Here is a tiny trained network, its code and every weight. The questions are about switching its units off for an input and a class, where a switched-off unit gives its printed mean instead of its output.

import numpy as np


def w(rows, s, z=0):
    codes = np.array(rows[::2]) - 128.0
    scale = np.full(codes.shape[1], s)
    scale[-1] = z or s
    return codes * scale


def f(y):
    return y / 2 * (1 + np.tanh(0.7978845608 * (y + 0.044715 * y**3)))


def log_softmax(a):
    a = a - a.max(-1, keepdims=True)
    return a - np.log(np.exp(a).sum(-1, keepdims=True))


def net(x, mask):
    res = np.array(x, float).reshape(1, 4) / 4 @ E
    y = f(res @ A[0][:, :-1].T + A[0][:, -1])
    res = res + np.where(mask, y, B[0][:, -1]) @ B[0][:, :-1]
    return log_softmax(res[-1] @ U[:, :-1].T + U[:, -1])


A, B = {}, {}
E = w([
[247,122,65,178,29,246,75,98,141,207],'x0',
[133,141,131,121,127,126,118,126,152,118],'x1',
[96,152,22,188,179,95,175,129,210,182],'x2',
[47,70,91,147,116,118,80,84,117,140],'x3',
],0.011)
A[0] = w([
[202,187,154,118,157,119,197,246,101,96,139],'N1',
[85,180,159,141,174,58,215,165,121,85,2],'N2',
[86,31,171,85,98,136,85,75,118,79,121],'N3',
[190,89,76,179,31,153,11,76,145,157,21],'N4',
[107,79,165,88,73,160,44,9,95,91,84],'N5',
[223,168,106,159,127,199,153,120,154,202,53],'N6',
[147,130,97,145,50,180,73,62,99,193,182],'N7',
[235,80,236,61,92,156,77,132,60,48,151],'N8',
[59,130,135,59,163,64,164,109,105,89,212],'N9',
[103,103,254,23,100,112,115,140,115,100,128],'N10',
[145,172,85,196,174,135,186,122,171,157,153],'N11',
[180,139,109,211,83,156,123,144,148,125,162],'N12',
],0.0088,0.0073)
B[0] = w([
[51,118,84,79,126,135,57,62,139,23,192],'N1',
[190,10,82,61,190,163,177,60,169,39,191],'N2',
[119,199,155,77,96,161,141,222,75,170,192],'N3',
[28,105,65,186,223,79,61,49,123,55,245],'N4',
[160,219,181,155,111,145,142,186,88,137,202],'N5',
[198,219,156,55,74,127,92,159,131,222,204],'N6',
[129,92,112,147,171,140,193,152,172,131,252],'N7',
[49,25,66,149,254,61,167,39,188,49,254],'N8',
[98,178,155,216,115,90,134,186,69,165,237],'N9',
[186,219,134,126,95,138,198,211,53,224,222],'N10',
[137,78,118,82,141,170,101,88,200,97,190],'N11',
[127,158,112,53,44,226,94,180,93,134,200],'N12',
],0.0082,0.015)
U = w([
[19,127,150,179,174,27,104,78,149,101,242],'0',
[126,18,121,131,177,153,149,71,174,84,189],'1',
[248,254,233,128,25,214,147,214,104,250,3],'2',
],0.0093,0.0026)

Each question gives the input, the list of numbers given to net, and the class t.
The units are the neurons (one row each of A and B). Each row of codes is followed by its name. A weight is (code - 128) times the scale printed after its matrix; where a second scale follows, it is the last column's (A, B and U).
mask holds one flag per neuron, in row order. A switched-off neuron (its flag False) gives its mean, the last column of its row in B, instead of its output. The means were averaged over made-up inputs and are rounded, as every weight is.
A unit's drop is (log p(t) with every unit on - log p(t) with that unit switched off) / (log p(t) with every unit on - log p(t) with every unit switched off).
The circuit of an input: a set's keep is (log p(t) with only the set's units on - log p(t) with every unit switched off) / (log p(t) with every unit on - log p(t) with every unit switched off). Starting from all 12 units, units are removed one at a time, each time the one whose removal leaves the highest keep (on an exact tie, the one counted first), for as long as the keep stays at least 0.8.
circuit, biggest first: the units of the circuit, biggest drop first
unit that matters most: the unit with the biggest drop
top k neurons: the k neurons with the biggest drops, biggest first
drop when u is switched off: that unit's drop, to one decimal
input [5,-2,-5,4], class 0: circuit, biggest first	[N4]
input [-1,0,1,-7], class 1: top 3 neurons	[N4, N9, N5]
input [-5,-5,-1,6], class 2: circuit, biggest first	[N8, N4]
input [5,0,-3,3], class 0: top 2 neurons	[N4, N2]
input [2,1,8,-5], class 2: top 3 neurons	[N8, N6, N4]
input [-5,-3,1,-5], class 1: top 3 neurons	[N2, N4, N5]
input [8,-5,-7,7], class 0: top 2 neurons	[N4, N5]
input [5,-2,0,7], class 0: top 4 neurons	[N4, N2, N11, N5]
input [-4,-4,-8,2], class 2: top 3 neurons	[N10, N4, N3]
input [3,0,-6,5], class 0: top 2 neurons	[N8, N2]
input [-5,-8,3,-5], class 1: top 2 neurons	[N2, N4]
input [1,-6,8,6], class 1: top 2 neurons	[N11, N9]
input [5,3,-2,-7], class 1: drop when N8 is switched off	0.1
input [4,-5,3,-3], class 2: drop when N8 is switched off	1.5
input [2,-2,3,3], class 1: unit that matters most	N9
input [-2,-3,-4,3], class 2: drop when N12 is switched off	0.0
